Below is a small trained network, with its code and all its weights. Each question gives an input and a target symbol and asks what happens when units are switched off, that is, made to give their printed mean instead of their output.

import numpy as np


def w(rows, s, z=0):
    codes = np.array(rows[::2]) - 128.0
    scale = np.full(codes.shape[1], s)
    scale[-1] = z or s
    return codes * scale


def f(y):
    return y / 2 * (1 + np.tanh(0.7978845608 * (y + 0.044715 * y**3)))


def softmax(a):
    e = np.exp(a - a.max(-1, keepdims=True))
    return e / e.sum(-1, keepdims=True)


def log_softmax(a):
    a = a - a.max(-1, keepdims=True)
    return a - np.log(np.exp(a).sum(-1, keepdims=True))


def net(x, mask):
    ids = ['ΓΣΦΨαβδεζηλμπτω'.index(c) for c in x.split()]
    T = len(ids)
    res = E[ids] + P[:T]
    u = 0
    for l in range(2):
        r = res
        for j in range(2):
            rows = slice(4 * j, 4 * j + 4)
            q, k, v = (r @ M[l][rows].T for M in (Q, K, V))
            z = softmax(np.where(np.tri(T) > 0, q @ k.T / 4**0.5, -1e9)) @ v
            o = O[l][rows]
            res = res + np.where(mask[u + j], z, o[:, -1]) @ o[:, :-1]
        u += 2
        y = f(res @ A[l][:, :-1].T + A[l][:, -1])
        res = res + np.where(mask[u : u + 12], y, B[l][:, -1]) @ B[l][:, :-1]
        u += 12
    return log_softmax(res[-1] @ U[:, :-1].T + U[:, -1])


Q, K, V, O, A, B = {}, {}, {}, {}, {}, {}
E = w([
[48,133,93,185,143,53,135,93],'Γ',
[221,135,161,133,141,94,170,142],'Σ',
[168,105,126,226,107,147,39,117],'Φ',
[156,168,152,132,137,48,135,162],'Ψ',
[99,102,142,43,121,69,251,147],'α',
[78,157,113,197,72,194,190,159],'β',
[92,237,158,147,146,203,67,123],'δ',
[171,161,136,47,112,174,127,92],'ε',
[149,172,209,145,150,68,120,121],'ζ',
[85,111,216,214,169,178,206,169],'η',
[138,135,87,186,228,125,178,99],'λ',
[204,139,134,167,195,162,134,79],'μ',
[150,152,74,74,51,143,118,121],'π',
[116,161,45,113,84,152,149,182],'τ',
[112,101,126,59,71,189,68,96],'ω',
],0.018)
P = w([
[142,223,153,217,3,115,201,50],'0',
[115,178,158,111,109,136,147,129],'1',
[112,166,172,113,127,153,154,129],'2',
[88,185,179,140,136,179,157,99],'3',
[68,170,122,98,145,228,140,219],'4',
[58,141,131,99,167,244,114,248],'5',
[46,175,179,127,129,210,107,227],'6',
],0.0055)
Q[0] = w([
[189,150,95,140,208,2,153,61],'L0H0',
[135,151,159,59,111,175,73,117],'L0H0',
[110,91,84,36,67,173,163,98],'L0H0',
[111,183,97,97,113,98,173,184],'L0H0',
[83,159,116,182,43,172,155,150],'L0H1',
[74,72,168,79,138,163,158,135],'L0H1',
[124,50,107,107,172,78,70,115],'L0H1',
[168,119,175,158,165,10,102,35],'L0H1',
],0.0093)
K[0] = w([
[164,157,125,157,64,89,117,119],'L0H0',
[123,132,124,66,113,109,130,125],'L0H0',
[104,120,94,7,127,79,156,135],'L0H0',
[134,155,140,103,177,137,186,148],'L0H0',
[132,119,148,165,163,161,79,134],'L0H1',
[113,137,156,96,157,125,140,181],'L0H1',
[156,104,132,81,93,77,171,153],'L0H1',
[115,141,154,129,36,88,142,77],'L0H1',
],0.012)
V[0] = w([
[56,199,159,93,138,46,111,133],'L0H0',
[127,131,97,98,116,123,179,231],'L0H0',
[171,165,108,185,229,134,94,114],'L0H0',
[1,93,187,131,144,119,137,100],'L0H0',
[151,146,192,79,28,106,41,149],'L0H1',
[67,108,131,119,55,32,153,188],'L0H1',
[199,100,191,175,56,98,67,47],'L0H1',
[60,104,142,161,95,153,73,139],'L0H1',
],0.0078)
O[0] = w([
[211,97,76,185,130,202,160,177,199],'L0H0',
[75,171,153,154,175,139,150,166,231],'L0H0',
[154,135,178,199,128,74,45,122,2],'L0H0',
[137,2,112,105,173,195,147,51,171],'L0H0',
[177,155,16,195,242,147,97,153,124],'L0H1',
[170,105,66,200,53,127,194,97,167],'L0H1',
[148,55,30,52,148,125,138,136,71],'L0H1',
[62,101,65,124,109,210,145,153,100],'L0H1',
],0.0072,0.0067)
A[0] = w([
[89,35,141,150,144,129,123,73,46],'L0N0',
[201,97,88,137,150,125,119,152,5],'L0N1',
[134,90,210,135,196,182,124,88,116],'L0N2',
[178,65,77,64,155,199,147,75,76],'L0N3',
[115,180,84,254,173,54,134,161,121],'L0N4',
[43,137,100,159,128,158,66,61,129],'L0N5',
[144,114,145,229,97,118,83,123,67],'L0N6',
[116,78,190,111,180,135,195,140,103],'L0N7',
[52,112,118,167,55,141,130,114,47],'L0N8',
[176,112,139,87,119,156,160,143,127],'L0N9',
[113,136,184,94,130,175,172,142,92],'L0N10',
[190,55,153,158,130,117,143,51,159],'L0N11',
],0.0086,0.0024)
B[0] = w([
[185,178,174,237,7,122,77,139,131],'L0N0',
[222,101,82,185,174,50,120,127,136],'L0N1',
[97,179,54,142,18,93,178,180,165],'L0N2',
[92,86,194,129,75,167,212,180,200],'L0N3',
[211,196,166,142,167,159,193,177,178],'L0N4',
[171,146,111,112,209,180,11,126,150],'L0N5',
[137,43,204,158,180,81,108,202,143],'L0N6',
[77,142,68,96,167,125,51,125,241],'L0N7',
[238,153,169,52,135,118,214,148,165],'L0N8',
[2,180,125,150,151,32,132,162,199],'L0N9',
[105,32,127,200,133,90,112,129,254],'L0N10',
[157,183,42,129,137,72,74,198,155],'L0N11',
],0.0058,0.009)
Q[1] = w([
[117,152,111,118,39,186,113,97],'L1H0',
[189,94,49,132,140,46,97,115],'L1H0',
[116,130,154,226,114,153,72,87],'L1H0',
[144,64,176,93,73,140,206,188],'L1H0',
[114,100,90,132,179,208,145,180],'L1H1',
[88,50,187,129,168,200,112,254],'L1H1',
[158,99,122,214,137,44,184,90],'L1H1',
[169,104,107,127,186,128,74,29],'L1H1',
],0.0072)
K[1] = w([
[124,166,204,162,134,94,150,223],'L1H0',
[254,148,123,93,137,179,160,101],'L1H0',
[171,116,134,179,143,157,157,113],'L1H0',
[79,55,131,178,119,71,151,152],'L1H0',
[57,173,140,134,189,65,98,107],'L1H1',
[85,69,184,202,183,128,107,146],'L1H1',
[158,162,92,152,59,70,200,154],'L1H1',
[196,147,124,136,162,157,139,105],'L1H1',
],0.0077)
V[1] = w([
[101,139,105,231,154,179,107,81],'L1H0',
[161,77,130,145,76,176,115,138],'L1H0',
[119,156,112,87,127,152,118,90],'L1H0',
[68,87,190,218,134,164,110,117],'L1H0',
[176,199,187,134,191,175,180,95],'L1H1',
[89,154,83,113,129,150,167,86],'L1H1',
[179,137,96,137,254,84,67,126],'L1H1',
[151,181,97,114,37,200,120,171],'L1H1',
],0.0073)
O[1] = w([
[254,91,154,113,107,63,194,147,85],'L1H0',
[163,75,133,32,127,145,108,245,79],'L1H0',
[85,160,250,65,118,211,111,161,94],'L1H0',
[155,110,109,150,29,197,198,189,123],'L1H0',
[74,167,188,202,109,186,222,172,109],'L1H1',
[189,78,111,168,190,187,195,63,196],'L1H1',
[109,98,169,151,125,121,76,220,1],'L1H1',
[167,152,83,19,147,150,211,226,137],'L1H1',
],0.0066,0.0099)
A[1] = w([
[49,148,122,54,38,120,90,140,41],'L1N0',
[87,50,127,121,106,104,79,144,88],'L1N1',
[136,143,207,176,157,112,56,116,139],'L1N2',
[88,169,120,92,159,183,182,157,155],'L1N3',
[95,221,54,68,1,124,102,173,228],'L1N4',
[209,118,109,172,120,71,174,124,84],'L1N5',
[140,64,103,159,116,112,201,170,81],'L1N6',
[112,82,137,138,95,27,124,97,64],'L1N7',
[89,155,87,112,134,75,197,158,58],'L1N8',
[128,98,98,115,90,212,73,102,150],'L1N9',
[129,61,163,125,170,136,108,224,254],'L1N10',
[117,148,106,211,115,112,146,119,109],'L1N11',
],0.0084,0.0033)
B[1] = w([
[255,37,147,186,193,155,106,111,144],'L1N0',
[119,122,155,126,109,96,215,114,133],'L1N1',
[71,116,113,102,115,79,138,159,164],'L1N2',
[115,142,181,159,153,113,104,82,252],'L1N3',
[168,186,81,127,122,85,98,122,198],'L1N4',
[157,79,151,96,110,143,105,119,184],'L1N5',
[123,137,169,71,91,184,110,115,207],'L1N6',
[65,150,130,108,84,217,104,124,156],'L1N7',
[129,136,132,179,162,157,126,166,227],'L1N8',
[47,107,117,108,159,61,176,152,149],'L1N9',
[90,68,75,138,79,161,102,91,163],'L1N10',
[124,111,130,107,99,96,110,173,196],'L1N11',
],0.0088,0.014)
U = w([
[130,152,131,93,142,126,148,145,44],'Γ',
[123,178,126,94,86,123,120,111,51],'Σ',
[150,91,82,148,150,120,112,151,198],'Φ',
[148,123,101,142,134,124,200,205,23],'Ψ',
[106,139,84,140,122,125,206,93,200],'α',
[152,148,203,91,118,171,170,145,2],'β',
[143,154,128,102,145,223,71,157,184],'δ',
[115,180,187,25,130,143,92,95,96],'ε',
[150,118,148,83,120,141,149,157,135],'ζ',
[153,150,83,50,80,134,179,166,181],'η',
[195,110,162,148,114,78,149,62,210],'λ',
[167,116,154,107,205,136,121,115,176],'μ',
[141,191,39,98,129,114,129,104,49],'π',
[120,192,125,121,120,101,185,181,25],'τ',
[126,133,123,2,148,138,122,122,150],'ω',
],0.0085,0.0037)

Each question gives the input, a string of symbols that net reads in full, and the target symbol t.
The units are the heads (4 rows each of Q, K, V and O) and the neurons (one row each of A and B). Each row of codes is followed by its name. A weight is (code - 128) times the scale printed after its matrix; where a second scale follows, it is the last column's (O, A, B and U).
mask holds one flag per unit, layer by layer, with each layer's heads first. A switched-off unit (its flag False) gives its mean, the last column of its rows in O or B, instead of its output. The means were averaged over made-up inputs and are rounded, as every weight is.
A unit's drop is (log p(t) with every unit on - log p(t) with that unit switched off) / (log p(t) with every unit on - log p(t) with every unit switched off).
The circuit of an input: a set's keep is (log p(t) with only the set's units on - log p(t) with every unit switched off) / (log p(t) with every unit on - log p(t) with every unit switched off). Starting from the 12 units with the biggest drops (on a tie, the unit counted first), units are removed one at a time, each time the one whose removal leaves the highest keep (on an exact tie, the one counted first), for as long as the keep stays at least 0.8.
circuit, biggest first: the units of the circuit, biggest drop first
unit that matters most: the unit with the biggest drop
top k neurons: the k neurons with the biggest drops, biggest first
top k neurons in layer l: the k neurons of layer l with the biggest drops, biggest first
heads that matter: for each layer, one digit per head in row order, 1 if its drop is at least 0.15 and else 0, layers parted by /
input δ λ λ α π ω μ, target λ: circuit, biggest first	[L0H0]
input Σ β Γ τ, target τ: heads that matter	10 / 01
input α α α α Σ ζ μ, target λ: circuit, biggest first	[L0H0, L0H1]
input Σ τ μ, target τ: circuit, biggest first	[L1H1, L0H0, L0N4]
input α δ π, target δ: heads that matter	11 / 01
input Σ Σ π Γ Ψ, target τ: circuit, biggest first	[L0H0, L1H1, L0N4]
input α β Φ Σ η ζ β, target η: top 3 neurons	[L0N10, L0N0, L0N2]
input α Σ α η, target η: top 3 neurons	[L0N2, L0N0, L0N10]
input β α λ π, target λ: heads that matter	01 / 00
input α η α ζ, target λ: circuit, biggest first	[L0H1, L0H0]
input π Σ ζ, target μ: heads that matter	11 / 10
input τ α η π, target η: heads that matter	01 / 11
input Φ Σ π π β, target Φ: circuit, biggest first	[L1H1, L0H0, L0N6, L1N0]
input α Γ Ψ α ε δ π, target δ: circuit, biggest first	[L0H1, L1H1, L0N5]
input α α α α η Σ π, target η: top neuron in layer 0	[L0N2]
input μ Σ π, target μ: top 2 neurons	[L1N0, L0N10]
input α α Σ, target λ: circuit, biggest first	[L0H1, L1N5]
input α ω α Φ α λ, target λ: circuit, biggest first	[L0H0, L0H1]
input Γ β λ, target η: heads that matter	11 / 10
input Σ ζ Σ, target τ: unit that matters most	L1H1
input π τ ε Σ Φ, target Φ: heads that matter	11 / 01
input α α α β δ Σ, target λ: heads that matter	10 / 01
input Σ ω Ψ, target τ: heads that matter	10 / 01
input λ Σ λ π α ζ ε, target α: top 2 neurons in layer 0	[L0N10, L0N9]
input μ β Σ, target ε: heads that matter	11 / 00
input η τ ζ, target π: top 2 neurons in layer 0	[L0N2, L0N11]
input ζ α δ ζ ζ τ, target δ: top neuron	[L0N5]
input Σ δ α α α τ, target α: top 2 neurons	[L0N7, L0N9]
